Below are the code and all the weights of a small trained network. Each question names an input and a class and asks about switching units off, where a switched-off unit gives its printed mean instead of its output.

import numpy as np


def w(rows, s, z=0):
    codes = np.array(rows[::2]) - 128.0
    scale = np.full(codes.shape[1], s)
    scale[-1] = z or s
    return codes * scale


def norm(h):
    return h / np.sqrt((h * h).mean(-1, keepdims=True) + 1e-5)


def f(y):
    return np.maximum(y, 0)


def log_softmax(a):
    a = a - a.max(-1, keepdims=True)
    return a - np.log(np.exp(a).sum(-1, keepdims=True))


def net(x, mask):
    res = np.array(x, float).reshape(1, 5) / 4 @ E
    u = 0
    for l in range(2):
        y = f(norm(res) @ A[l][:, :-1].T + A[l][:, -1])
        res = res + np.where(mask[u : u + 12], y, B[l][:, -1]) @ B[l][:, :-1]
        u += 12
    return log_softmax(norm(res)[-1] @ U[:, :-1].T + U[:, -1])


A, B = {}, {}
E = w([
[31,253,211,57],'x0',
[125,131,126,130],'x1',
[200,174,19,47],'x2',
[32,63,118,40],'x3',
[133,126,130,123],'x4',
],0.0031)
A[0] = w([
[154,63,92,144,25],'0.n1',
[97,61,173,104,50],'0.n2',
[135,77,118,102,117],'0.n3',
[59,99,121,122,133],'0.n4',
[171,187,166,150,126],'0.n5',
[177,139,134,66,65],'0.n6',
[74,99,128,55,113],'0.n7',
[152,150,121,173,214],'0.n8',
[114,164,8,109,246],'0.n9',
[134,94,132,91,165],'0.n10',
[143,118,101,68,147],'0.n11',
[137,157,132,176,2],'0.n12',
],0.012,0.00072)
B[0] = w([
[112,249,119,150,228],'0.n1',
[144,64,110,101,219],'0.n2',
[186,212,97,134,186],'0.n3',
[253,89,103,101,215],'0.n4',
[198,77,108,48,204],'0.n5',
[97,46,160,136,188],'0.n6',
[217,167,137,84,247],'0.n7',
[147,113,171,35,191],'0.n8',
[72,92,188,155,255],'0.n9',
[205,149,155,122,174],'0.n10',
[137,53,170,142,202],'0.n11',
[219,54,103,93,170],'0.n12',
],0.0058,0.005)
A[1] = w([
[220,54,101,67,119],'1.n1',
[212,191,98,73,139],'1.n2',
[104,100,174,87,136],'1.n3',
[63,170,164,210,164],'1.n4',
[155,96,144,164,251],'1.n5',
[179,163,98,114,148],'1.n6',
[129,91,83,158,212],'1.n7',
[126,127,181,74,119],'1.n8',
[94,157,117,63,189],'1.n9',
[72,96,119,108,132],'1.n10',
[125,89,6,254,55],'1.n11',
[167,121,145,78,179],'1.n12',
],0.0099,0.0023)
B[1] = w([
[118,100,135,116,255],'1.n1',
[138,185,197,153,212],'1.n2',
[155,118,91,168,163],'1.n3',
[229,140,108,107,129],'1.n4',
[64,42,139,95,174],'1.n5',
[157,192,194,149,172],'1.n6',
[9,141,13,216,143],'1.n7',
[68,158,62,208,173],'1.n8',
[156,158,121,255,144],'1.n9',
[188,85,159,196,132],'1.n10',
[92,153,146,191,144],'1.n11',
[115,101,96,127,202],'1.n12',
],0.0058,0.013)
U = w([
[164,97,134,154,194],'0',
[192,103,147,105,131],'1',
[105,177,124,198,115],'2',
[77,60,105,142,122],'3',
[141,113,148,124,164],'4',
[95,136,126,60,42],'5',
[128,165,9,79,1],'6',
],0.015,0.0069)

Each question gives the input, the list of numbers given to net, and the class t.
The units are the neurons (one row each of A and B). Each row of codes is followed by its name. A weight is (code - 128) times the scale printed after its matrix; where a second scale follows, it is the last column's (A, B and U).
mask holds one flag per neuron, layer by layer. A switched-off neuron (its flag False) gives its mean, the last column of its row in B, instead of its output. The means were averaged over made-up inputs and are rounded, as every weight is.
A unit's drop is (log p(t) with every unit on - log p(t) with that unit switched off) / (log p(t) with every unit on - log p(t) with every unit switched off).
The circuit of an input: a set's keep is (log p(t) with only the set's units on - log p(t) with every unit switched off) / (log p(t) with every unit on - log p(t) with every unit switched off). Starting from the 12 units with the biggest drops (on a tie, the unit counted first), units are removed one at a time, each time the one whose removal leaves the highest keep (on an exact tie, the one counted first), for as long as the keep stays at least 0.8.
units of the circuit, in order: the units of the circuit, biggest drop first
top k neurons: the k neurons with the biggest drops, biggest first
top k neurons in layer l: the k neurons of layer l with the biggest drops, biggest first
drop of u: that unit's drop, to one decimal
input [4,-3,-3,5,4], class 1: units of the circuit, in order	[0.n4, 0.n7]
input [-6,-3,0,5,5], class 2: units of the circuit, in order	[0.n1, 0.n5]
input [7,0,1,1,3], class 2: units of the circuit, in order	[1.n8]
input [3,-7,-7,-6,-3], class 3: units of the circuit, in order	[0.n7, 1.n2]
input [-7,7,0,-6,-6], class 2: top 2 neurons	[0.n1, 0.n7]
input [-3,5,-7,-3,5], class 3: top 2 neurons in layer 0	[0.n7, 0.n4]
input [1,-7,-7,7,4], class 1: top 3 neurons	[0.n4, 0.n7, 0.n9]
input [-7,-4,2,0,-4], class 2: top 2 neurons	[0.n1, 0.n7]
input [7,0,7,8,-2], class 1: top 4 neurons in layer 0	[0.n7, 0.n1, 0.n4, 0.n11]
input [-7,6,7,0,6], class 2: top 2 neurons in layer 0	[0.n1, 0.n3]
input [5,4,6,-5,-5], class 3: top 2 neurons in layer 1	[1.n8, 1.n6]
input [6,6,-1,7,1], class 1: top 3 neurons	[0.n4, 0.n7, 0.n1]
input [-1,-5,-8,-7,-3], class 3: top 2 neurons in layer 1	[1.n5, 1.n2]
input [-3,1,7,-4,-1], class 3: top 4 neurons in layer 0	[0.n9, 0.n7, 0.n6, 0.n4]
input [7,-7,7,6,5], class 2: top 2 neurons in layer 1	[1.n9, 1.n8]
input [3,1,1,7,5], class 1: units of the circuit, in order	[0.n7]
input [-7,7,4,0,-6], class 2: top 2 neurons in layer 0	[0.n1, 0.n7]
input [-5,-3,3,3,4], class 2: top 2 neurons in layer 0	[0.n1, 0.n3]
input [-7,4,1,-6,-1], class 2: top 3 neurons in layer 0	[0.n1, 0.n7, 0.n4]
input [6,5,2,1,5], class 2: top neuron	[1.n8]
input [-4,5,-8,-6,-5], class 3: top 2 neurons in layer 1	[1.n5, 1.n2]
input [4,-2,1,7,-2], class 1: top 3 neurons	[0.n7, 0.n4, 0.n1]
input [-6,1,-8,-3,-5], class 3: drop of 1.n2	0.3
input [-7,-3,-2,6,-4], class 2: drop of 0.n8	0.3
input [-7,0,3,4,0], class 2: drop of 0.n1	0.5
